Below is a small trained network, with its code and all its weights. Each question gives an input and a class and asks what happens when units are switched off, that is, made to give their printed mean instead of their output.

import numpy as np


def w(rows, s, z=0):
    codes = np.array(rows[::2]) - 128.0
    scale = np.full(codes.shape[1], s)
    scale[-1] = z or s
    return codes * scale


def norm(h):
    return h / np.sqrt((h * h).mean(-1, keepdims=True) + 1e-5)


def f(y):
    return y / 2 * (1 + np.tanh(0.7978845608 * (y + 0.044715 * y**3)))


def log_softmax(a):
    a = a - a.max(-1, keepdims=True)
    return a - np.log(np.exp(a).sum(-1, keepdims=True))


def net(x, mask):
    res = np.array(x, float).reshape(1, 5) / 4 @ E
    u = 0
    for l in range(2):
        y = f(norm(res) @ A[l][:, :-1].T + A[l][:, -1])
        res = res + np.where(mask[u : u + 7], y, B[l][:, -1]) @ B[l][:, :-1]
        u += 7
    return log_softmax(norm(res)[-1] @ U[:, :-1].T + U[:, -1])


A, B = {}, {}
E = w([
[213,84,195,143,197,72,112,17],'x0',
[177,98,106,174,144,185,38,121],'x1',
[124,98,184,25,164,158,92,130],'x2',
[153,213,100,113,207,172,145,148],'x3',
[128,4,44,99,201,82,158,195],'x4',
],0.0044)
A[0] = w([
[110,140,171,74,99,121,215,148,125],'0.n0',
[89,63,133,129,74,80,90,104,5],'0.n1',
[223,51,136,196,112,240,79,161,157],'0.n2',
[119,74,203,146,20,78,72,171,111],'0.n3',
[126,99,92,135,128,230,2,112,84],'0.n4',
[33,133,65,90,84,194,157,152,51],'0.n5',
[119,113,181,22,130,165,64,147,67],'0.n6',
],0.0072,0.003)
B[0] = w([
[117,109,223,185,208,100,198,106,217],'0.n0',
[137,151,63,151,254,134,138,124,151],'0.n1',
[83,149,138,102,122,83,201,123,240],'0.n2',
[149,218,114,92,168,190,153,139,217],'0.n3',
[59,132,170,149,165,108,176,117,217],'0.n4',
[111,94,124,46,86,173,115,84,251],'0.n5',
[224,62,85,244,77,147,198,114,212],'0.n6',
],0.0092,0.0032)
A[1] = w([
[182,49,93,134,127,182,162,115,234],'1.n0',
[141,205,19,150,33,63,203,92,111],'1.n1',
[126,146,52,215,116,145,66,139,105],'1.n2',
[208,146,118,92,152,12,74,60,177],'1.n3',
[178,233,119,98,218,208,213,106,254],'1.n4',
[177,110,142,100,213,7,123,1,114],'1.n5',
[109,33,73,77,179,44,107,205,65],'1.n6',
],0.006,0.0024)
B[1] = w([
[177,174,83,147,76,80,116,111,180],'1.n0',
[227,49,173,143,117,97,120,97,165],'1.n1',
[91,48,147,128,173,114,200,141,120],'1.n2',
[108,153,125,41,85,166,139,178,163],'1.n3',
[127,89,76,149,167,107,67,146,254],'1.n4',
[71,107,90,124,72,156,145,152,216],'1.n5',
[154,185,255,185,159,190,57,79,180],'1.n6',
],0.0092,0.0075)
U = w([
[102,116,89,26,32,189,133,126,143],'0',
[255,60,112,188,91,91,163,98,133],'1',
[30,127,158,168,205,73,210,93,124],'2',
[172,207,225,162,149,168,19,95,138],'3',
[147,147,31,121,218,119,65,140,133],'4',
[155,137,103,94,137,79,141,114,105],'5',
[239,232,173,22,137,14,141,235,1],'6',
],0.013,0.019)

Each question gives the input, the list of numbers given to net, and the class t.
The units are the neurons (one row each of A and B). Each row of codes is followed by its name. A weight is (code - 128) times the scale printed after its matrix; where a second scale follows, it is the last column's (A, B and U).
mask holds one flag per neuron, layer by layer. A switched-off neuron (its flag False) gives its mean, the last column of its row in B, instead of its output. The means were averaged over made-up inputs and are rounded, as every weight is.
A unit's drop is (log p(t) with every unit on - log p(t) with that unit switched off) / (log p(t) with every unit on - log p(t) with every unit switched off).
The circuit of an input: a set's keep is (log p(t) with only the set's units on - log p(t) with every unit switched off) / (log p(t) with every unit on - log p(t) with every unit switched off). Starting from the 12 units with the biggest drops (on a tie, the unit counted first), units are removed one at a time, each time the one whose removal leaves the highest keep (on an exact tie, the one counted first), for as long as the keep stays at least 0.8.
units of the circuit, in order: the units of the circuit, biggest drop first
k most important neurons: the k neurons with the biggest drops, biggest first
k most important neurons of layer l: the k neurons of layer l with the biggest drops, biggest first
input [-5,-1,-6,8,-5], class 4: 3 most important neurons of layer 0 -> 0.n6; 0.n2; 0.n5
input [3,0,5,7,-2], class 4: 2 most important neurons -> 1.n4; 1.n1
input [3,8,4,2,6], class 2: 2 most important neurons -> 0.n4; 0.n2
input [-2,0,-8,5,-2], class 1: most important neuron -> 1.n1
input [8,8,7,8,3], class 0: units of the circuit, in order -> 1.n5; 1.n3; 0.n2
input [5,5,2,-4,7], class 3: 3 most important neurons -> 1.n6; 0.n0; 0.n5
input [4,-6,0,-5,8], class 3: 4 most important neurons -> 1.n6; 0.n2; 0.n4; 0.n6
input [7,4,6,3,-7], class 0: units of the circuit, in order -> 1.n5; 1.n6; 1.n3
input [3,-7,8,7,8], class 1: 2 most important neurons -> 0.n6; 0.n3
input [7,-1,7,-2,2], class 0: 3 most important neurons -> 1.n3; 1.n5; 1.n1
input [8,5,-5,6,5], class 0: units of the circuit, in order -> 1.n5; 1.n3; 0.n6
input [6,8,-4,-6,8], class 2: 2 most important neurons of layer 0 -> 0.n2; 0.n6
input [4,-3,7,6,6], class 1: 2 most important neurons -> 0.n6; 0.n3
input [6,0,-2,-7,-1], class 4: 3 most important neurons -> 0.n3; 0.n1; 1.n4
input [7,8,3,-5,4], class 2: units of the circuit, in order -> 0.n4; 0.n2
input [-3,8,1,-8,4], class 2: most important neuron of layer 0 -> 0.n4
input [3,-6,-4,-8,8], class 3: 3 most important neurons of layer 0 -> 0.n6; 0.n2; 0.n4
input [5,-1,5,4,-3], class 0: 3 most important neurons of layer 1 -> 1.n3; 1.n5; 1.n1
input [5,-2,7,1,-7], class 1: 2 most important neurons -> 0.n6; 1.n6
input [-8,1,-2,6,4], class 0: units of the circuit, in order -> 0.n5
input [8,-6,2,5,-7], class 0: 3 most important neurons -> 1.n5; 1.n3; 1.n6
input [2,-3,1,-2,4], class 3: 2 most important neurons -> 1.n6; 0.n2
input [6,3,3,7,-6], class 4: units of the circuit, in order -> 1.n4; 1.n6
input [-5,1,-2,-3,8], class 3: 2 most important neurons -> 1.n6; 0.n6
input [3,5,-4,3,-2], class 2: 2 most important neurons of layer 0 -> 0.n4; 0.n6
